Below are the code and all the weights of a small trained network. Each question names an input and a class and asks about switching units off, where a switched-off unit gives its printed mean instead of its output.

import numpy as np


def w(rows, s, z=0):
    codes = np.array(rows[::2]) - 128.0
    scale = np.full(codes.shape[1], s)
    scale[-1] = z or s
    return codes * scale


def norm(h):
    return h / np.sqrt((h * h).mean(-1, keepdims=True) + 1e-5)


def f(y):
    return y / 2 * (1 + np.tanh(0.7978845608 * (y + 0.044715 * y**3)))


def log_softmax(a):
    a = a - a.max(-1, keepdims=True)
    return a - np.log(np.exp(a).sum(-1, keepdims=True))


def net(x, mask):
    res = np.array(x, float).reshape(1, 8) / 4 @ E
    u = 0
    for l in range(2):
        y = f(norm(res) @ A[l][:, :-1].T + A[l][:, -1])
        res = res + np.where(mask[u : u + 6], y, B[l][:, -1]) @ B[l][:, :-1]
        u += 6
    return log_softmax(norm(res)[-1] @ U[:, :-1].T + U[:, -1])


A, B = {}, {}
E = w([
[115,120,96,143,104,147,207],'x0',
[115,194,94,137,106,31,171],'x1',
[59,57,125,167,129,145,93],'x2',
[218,65,71,49,117,7,126],'x3',
[204,221,68,254,146,130,111],'x4',
[104,167,50,205,187,124,139],'x5',
[149,87,234,232,65,100,144],'x6',
[162,146,97,79,114,148,169],'x7',
],0.0066)
A[0] = w([
[8,185,157,197,92,161,112,163],'0.n0',
[46,243,26,49,143,81,167,166],'0.n1',
[78,200,97,86,99,115,68,182],'0.n2',
[146,157,122,149,100,97,92,1],'0.n3',
[149,208,53,215,61,2,161,129],'0.n4',
[128,142,152,94,63,106,190,89],'0.n5',
],0.008,0.00094)
B[0] = w([
[82,135,111,122,79,156,114,195],'0.n0',
[145,92,129,105,164,117,84,230],'0.n1',
[167,104,171,92,149,136,149,153],'0.n2',
[160,131,248,143,91,145,179,133],'0.n3',
[80,168,127,212,63,180,143,255],'0.n4',
[152,108,81,168,169,119,72,165],'0.n5',
],0.012,0.0063)
A[1] = w([
[83,119,60,69,144,102,116,78],'1.n0',
[140,7,51,128,115,81,209,66],'1.n1',
[163,91,221,141,89,110,103,63],'1.n2',
[166,130,127,199,154,203,154,191],'1.n3',
[208,193,120,150,139,14,168,161],'1.n4',
[36,72,143,141,140,201,113,7],'1.n5',
],0.011,0.0012)
B[1] = w([
[202,160,215,155,171,86,156,200],'1.n0',
[155,112,135,84,211,74,138,221],'1.n1',
[170,189,71,49,200,116,149,203],'1.n2',
[83,143,159,95,48,89,122,249],'1.n3',
[3,136,114,155,120,210,117,195],'1.n4',
[144,161,115,217,64,146,123,254],'1.n5',
],0.011,0.0056)
U = w([
[86,197,60,253,34,213,120,255],'0',
[223,118,68,70,217,78,137,1],'1',
],0.0063,0.00096)

Each question gives the input, the list of numbers given to net, and the class t.
The units are the neurons (one row each of A and B). Each row of codes is followed by its name. A weight is (code - 128) times the scale printed after its matrix; where a second scale follows, it is the last column's (A, B and U).
mask holds one flag per neuron, layer by layer. A switched-off neuron (its flag False) gives its mean, the last column of its row in B, instead of its output. The means were averaged over made-up inputs and are rounded, as every weight is.
A unit's drop is (log p(t) with every unit on - log p(t) with that unit switched off) / (log p(t) with every unit on - log p(t) with every unit switched off).
The circuit of an input: a set's keep is (log p(t) with only the set's units on - log p(t) with every unit switched off) / (log p(t) with every unit on - log p(t) with every unit switched off). Starting from all 12 units, units are removed one at a time, each time the one whose removal leaves the highest keep (on an exact tie, the one counted first), for as long as the keep stays at least 0.8.
units of the circuit, in order: the units of the circuit, biggest drop first
k most important neurons: the k neurons with the biggest drops, biggest first
k most important neurons of layer l: the k neurons of layer l with the biggest drops, biggest first
drop when u is switched off: that unit's drop, to one decimal
input [0,-7,-3,4,5,-8,4,-2], class 1: units of the circuit, in order : 1.n2
input [-2,-4,8,5,-6,8,4,-8], class 1: 4 most important neurons of layer 1 : 1.n1, 1.n4, 1.n3, 1.n2
input [-4,4,7,5,-7,8,6,-7], class 1: units of the circuit, in order : 0.n4, 1.n1
input [2,-1,-5,-3,-8,1,-6,-6], class 1: 2 most important neurons : 0.n4, 0.n1
input [-6,-6,1,3,-3,-1,6,-4], class 1: 2 most important neurons : 1.n2, 0.n4
input [8,-7,6,7,-2,7,2,-8], class 1: 2 most important neurons : 0.n4, 1.n1
input [-4,7,-5,-7,-8,5,-6,-3], class 1: 2 most important neurons : 0.n4, 0.n1
input [-6,-2,-4,-6,3,3,-8,7], class 1: drop when 0.n4 is switched off : 0.3
input [3,-4,-2,1,-8,3,-5,-8], class 1: drop when 0.n4 is switched off : 2.8
input [-4,1,-2,-3,0,7,-8,7], class 1: drop when 0.n5 is switched off : 0.0
